Below is a small trained network, with its code and all its weights. Each question gives an input and a class and asks what happens when units are switched off, that is, made to give their printed mean instead of their output.

import numpy as np


def w(rows, s, z=0):
    codes = np.array(rows[::2]) - 128.0
    scale = np.full(codes.shape[1], s)
    scale[-1] = z or s
    return codes * scale


def f(y):
    return y / 2 * (1 + np.tanh(0.7978845608 * (y + 0.044715 * y**3)))


def log_softmax(a):
    a = a - a.max(-1, keepdims=True)
    return a - np.log(np.exp(a).sum(-1, keepdims=True))


def net(x, mask):
    res = np.array(x, float).reshape(1, 4) / 4 @ E
    y = f(res @ A[0][:, :-1].T + A[0][:, -1])
    res = res + np.where(mask, y, B[0][:, -1]) @ B[0][:, :-1]
    return log_softmax(res[-1] @ U[:, :-1].T + U[:, -1])


A, B = {}, {}
E = w([
[153,164,127,133,109,145,1,91,138,75],'x0',
[61,63,137,83,62,189,72,160,128,151],'x1',
[142,150,186,197,100,114,133,100,98,160],'x2',
[68,152,169,116,100,67,132,109,178,107],'x3',
],0.012)
A[0] = w([
[125,105,156,161,35,160,117,143,66,167,163],'N0',
[167,145,65,107,127,170,63,130,133,115,209],'N1',
[161,185,169,119,101,108,63,45,100,88,163],'N2',
[68,124,152,97,85,116,115,144,189,137,131],'N3',
[73,180,152,121,159,71,189,158,193,102,143],'N4',
[179,183,109,177,202,108,172,135,54,152,162],'N5',
[162,119,88,58,122,141,107,139,128,110,135],'N6',
[80,122,102,30,122,132,93,200,136,118,162],'N7',
[88,86,113,90,149,137,172,160,98,180,136],'N8',
[157,145,162,167,139,72,195,74,138,137,253],'N9',
[123,89,137,121,144,140,152,191,67,197,158],'N10',
[92,78,124,62,109,153,120,132,170,91,158],'N11',
[161,155,177,184,175,114,165,107,86,171,207],'N12',
[2,130,181,120,63,107,122,127,181,141,196],'N13',
[186,173,124,184,161,95,132,121,139,103,128],'N14',
],0.0088,0.0034)
B[0] = w([
[105,72,200,163,7,169,124,187,171,221,198],'N0',
[167,166,93,93,131,151,128,147,184,64,210],'N1',
[208,127,251,183,157,117,72,132,247,149,228],'N2',
[29,145,43,95,136,25,127,74,73,123,193],'N3',
[157,165,138,172,81,177,132,192,173,21,198],'N4',
[16,159,75,41,4,152,101,167,97,164,210],'N5',
[91,105,74,146,113,137,172,69,152,71,171],'N6',
[62,154,67,102,99,167,183,61,136,65,215],'N7',
[196,63,137,220,37,128,142,95,188,134,193],'N8',
[111,168,119,86,100,133,102,199,159,2,216],'N9',
[140,61,197,174,44,123,170,109,188,208,191],'N10',
[83,172,65,55,87,102,197,100,121,46,201],'N11',
[130,196,103,86,63,154,142,198,114,115,203],'N12',
[95,182,53,65,117,28,72,100,41,209,246],'N13',
[170,163,51,65,146,132,137,97,142,42,193],'N14',
],0.0059,0.011)
U = w([
[131,86,161,204,222,112,152,105,12,127,5],'0',
[111,90,105,135,117,114,142,75,113,199,109],'1',
[163,146,160,173,174,103,100,95,146,136,133],'2',
[140,101,180,171,91,149,115,196,131,199,138],'3',
[133,91,148,192,232,106,152,115,40,152,3],'4',
[138,121,150,156,189,128,149,113,51,156,42],'5',
[91,170,48,34,120,114,124,135,82,115,148],'6',
[144,128,117,134,122,153,136,139,171,64,135],'7',
],0.011,0.0066)

Each question gives the input, the list of numbers given to net, and the class t.
The units are the neurons (one row each of A and B). Each row of codes is followed by its name. A weight is (code - 128) times the scale printed after its matrix; where a second scale follows, it is the last column's (A, B and U).
mask holds one flag per neuron, in row order. A switched-off neuron (its flag False) gives its mean, the last column of its row in B, instead of its output. The means were averaged over made-up inputs and are rounded, as every weight is.
A unit's drop is (log p(t) with every unit on - log p(t) with that unit switched off) / (log p(t) with every unit on - log p(t) with every unit switched off).
The circuit of an input: a set's keep is (log p(t) with only the set's units on - log p(t) with every unit switched off) / (log p(t) with every unit on - log p(t) with every unit switched off). Starting from the 12 units with the biggest drops (on a tie, the unit counted first), units are removed one at a time, each time the one whose removal leaves the highest keep (on an exact tie, the one counted first), for as long as the keep stays at least 0.8.
circuit, biggest first: the units of the circuit, biggest drop first
top k neurons: the k neurons with the biggest drops, biggest first
drop of u: that unit's drop, to one decimal
input [4,5,8,1], class 3: circuit, biggest first	[N0]
input [-8,-3,-1,-3], class 3: circuit, biggest first	[N10 N7]
input [5,0,-4,-2], class 7: top 3 neurons	[N13 N5 N3]
input [-2,8,7,6], class 1: top 2 neurons	[N0 N9]
input [-5,-2,-7,-1], class 7: top 2 neurons	[N13 N8]
input [-7,1,-3,2], class 7: top 4 neurons	[N4 N8 N5 N0]
input [-7,7,0,3], class 1: top 2 neurons	[N8 N10]
input [-8,2,0,4], class 1: top 3 neurons	[N8 N10 N13]
input [3,6,4,2], class 1: circuit, biggest first	[N0 N9 N12 N13]
input [-2,-1,3,-1], class 3: circuit, biggest first	[N11 N7]
input [-5,2,-2,-6], class 1: top 4 neurons	[N2 N4 N9 N12]
input [-7,8,8,6], class 1: top 3 neurons	[N13 N3 N2]
input [2,-3,-2,5], class 7: top 2 neurons	[N4 N5]
input [6,-4,-3,-5], class 7: top 2 neurons	[N13 N2]
input [-3,-6,8,-3], class 6: top neuron	[N5]
input [-5,6,0,-4], class 3: top 2 neurons	[N0 N10]
input [-7,-4,-5,1], class 7: top 2 neurons	[N13 N4]
input [-5,8,7,3], class 1: top 3 neurons	[N13 N3 N2]
input [6,0,0,7], class 2: top 2 neurons	[N2 N5]
input [7,-6,-6,0], class 7: circuit, biggest first	[N13]
input [7,-2,2,6], class 2: drop of N2	0.2
input [4,2,5,4], class 2: drop of N14	-0.1
input [4,-1,0,3], class 2: drop of N5	0.1
input [-1,0,1,-7], class 3: drop of N14	0.0
